Look-ups in named tables: a row name and a column name give one cell, copied from the table.

lufa.csv
,bib,pedat,sudu,bup,mefosa,gib
ponikos,154,233,119,145,119,146
ves,132,113,167,9,209,217
pap,117,185,140,87,157,103
viv,133,119,175,126,77,98
libur,163,97,101,137,198,185
vuvadi,82,133,108,161,69,130
lut,174,96,38,52,74,242

bup of lut is 52
bib of ves is 132
pedat of lut is 96
gib of libur is 185
sudu of libur is 101
pedat of pap is 185
sudu of vuvadi is 108
bib of vuvadi is 82
sudu of lut is 38
mefosa of ponikos is 119
bib of viv is 133
gib of ponikos is 146
sudu of viv is 175
pedat of ponikos is 233
sudu of ponikos is 119
bib of libur is 163
sudu of ves is 167
gib of ves is 217
sudu of pap is 140
Row with the largest mefosa: ves

rato =
         nopozit  niz
sulena       207   67
daku         160   36
melo         241   89
suv          228   74
sobugel      225   63
zeda         205   71
fef          183   51

What is the nopozit of sobugel in rato?
225
What is the niz of daku in rato?
36
What is the nopozit of melo in rato?
241
What is the niz of zeda in rato?
71
What is the nopozit of sulena in rato?
207
What is the nopozit of zeda in rato?
205
What is the nopozit of daku in rato?
160
What is the niz of fef in rato?
51
What is the nopozit of fef in rato?
183
What is the niz of sobugel in rato?
63
What is the niz of suv in rato?
74
What is the niz of sulena in rato?
67
What is the niz of melo in rato?
89
What is the nopozit of suv in rato?
228

pogug
         noliva  sol  migal  nez  nid  gis
vuf         107  102    121  158  115  103
nise        135  125    117  135  150  105
lizedi       67  105     75  131  130  121
botab        34  114    105  136   87  226
vinun       138  153     71  132   97  186
dev         129  172    221   84  102  183
tepuruk     137  118    101  147   73  110

noliva of tepuruk is 137
gis of botab is 226
sol of tepuruk is 118
sol of nise is 125
gis of tepuruk is 110
migal of lizedi is 75
migal of vuf is 121
nid of vuf is 115

Table tobur
        golavap  vefa  birek
bur         191   166    125
kaz          59   160    121
gep          33   156    122
gabere      229   173    122

kaz, birek: 121
bur, birek: 125
gep, golavap: 33
gabere, vefa: 173
gep, vefa: 156
gep, birek: 122
gabere, birek: 122
kaz, golavap: 59
bur, vefa: 166

dogugiv =
	rukulu	tilir	mub	kogen	lon	peb
bine	-3086	-1374	-2874	-1164	-4731	-901
gaf	-4109	-2086	-4155	-224	-1378	106
begatas	-5845	1378	100	-1569	3398	559
lakil	-3489	-3361	-3211	-789	-1283	-126
zodub	-1026	-6937	4268	-8338	-4614	116
lezom	-372	-3363	-7832	940	1591	-540
labot	-1239	-3931	-1644	-764	-954	1150
turez	-5503	-3151	-7531	-269	1281	-940
pon	2438	-4830	2998	-2519	7	557
ped	-3987	2211	1838	423	7559	1156
detupe	-6270	1672	-7314	6035	6441	852
kuri	-4963	-4223	-2292	-3662	-2896	-992

What is the rukulu of kuri in dogugiv? -4963
What is the kogen of pon in dogugiv? -2519
What is the mub of pon in dogugiv? 2998
What is the kogen of zodub in dogugiv? -8338
What is the peb of detupe in dogugiv? 852
What is the mub of begatas in dogugiv? 100
Which row has the largest peb? ped

doso
|  | laz | tonugun | bev | vegida | lubugo | lim | dob | rop | fod | non |
|---|---|---|---|---|---|---|---|---|---|---|
| niromu | 0.12 | 0.06 | 0.11 | 0.16 | 0.11 | 0.12 | -0.03 | 0.10 | 0.09 | 0.21 |
| retogis | 0.12 | -0.19 | -0.18 | -0.01 | 0.10 | 0.21 | 0.58 | 0.73 | 0.42 | -0.17 |
| dakuf | 0.11 | 0.17 | 0.08 | 0.25 | 0.03 | 0.20 | 0.14 | 0.15 | 0.01 | 0.14 |
| koz | 0.10 | -0.12 | -0.15 | -0.01 | 0.10 | 0.17 | 0.55 | 0.64 | 0.39 | -0.15 |
| besul | 0.03 | 0.37 | -0.14 | 0.30 | -0.33 | 0.38 | 0.09 | 0.06 | -0.03 | 0.29 |
| nuremav | 0.84 | -0.22 | -0.08 | 0.72 | 0.43 | 0.05 | -0.63 | 0.41 | -0.36 | 0.14 |
| pudub | 0.02 | 0.11 | 0.08 | 0.08 | 0.05 | 0.12 | 0.18 | 0.13 | 0.07 | 0.07 |
| fiz | 0.07 | 0.03 | 0.10 | 0.02 | 0.15 | 0.06 | 0.00 | 0.10 | 0.21 | 0.21 |
| dup | 0.05 | 0.06 | 0.06 | 0.03 | 0.12 | 0.05 | 0.05 | 0.12 | 0.21 | 0.17 |
| baloti | 0.31 | 0.01 | 0.15 | 0.30 | 0.30 | 0.15 | -0.14 | 0.17 | 0.00 | 0.09 |
| far | -0.11 | 0.07 | 0.10 | -0.14 | 0.19 | -0.11 | 0.03 | 0.02 | 0.25 | 0.18 |
| nuzer | 0.09 | 0.03 | 0.11 | 0.13 | 0.12 | 0.21 | -0.02 | 0.13 | 0.19 | 0.22 |
| zoror | 0.16 | 0.04 | 0.11 | 0.22 | 0.10 | 0.24 | -0.03 | 0.16 | 0.14 | 0.16 |

tonugun of baloti = 0.01
dob of baloti = -0.14
vegida of baloti = 0.30
non of far = 0.18
lubugo of besul = -0.33
laz of far = -0.11
bev of retogis = -0.18
laz of dup = 0.05
fod of pudub = 0.07
non of nuzer = 0.22
tonugun of fiz = 0.03
rop of fiz = 0.10
rop of koz = 0.64
lim of besul = 0.38
fod of retogis = 0.42
lubugo of pudub = 0.05
rop of zoror = 0.16
laz of nuremav = 0.84

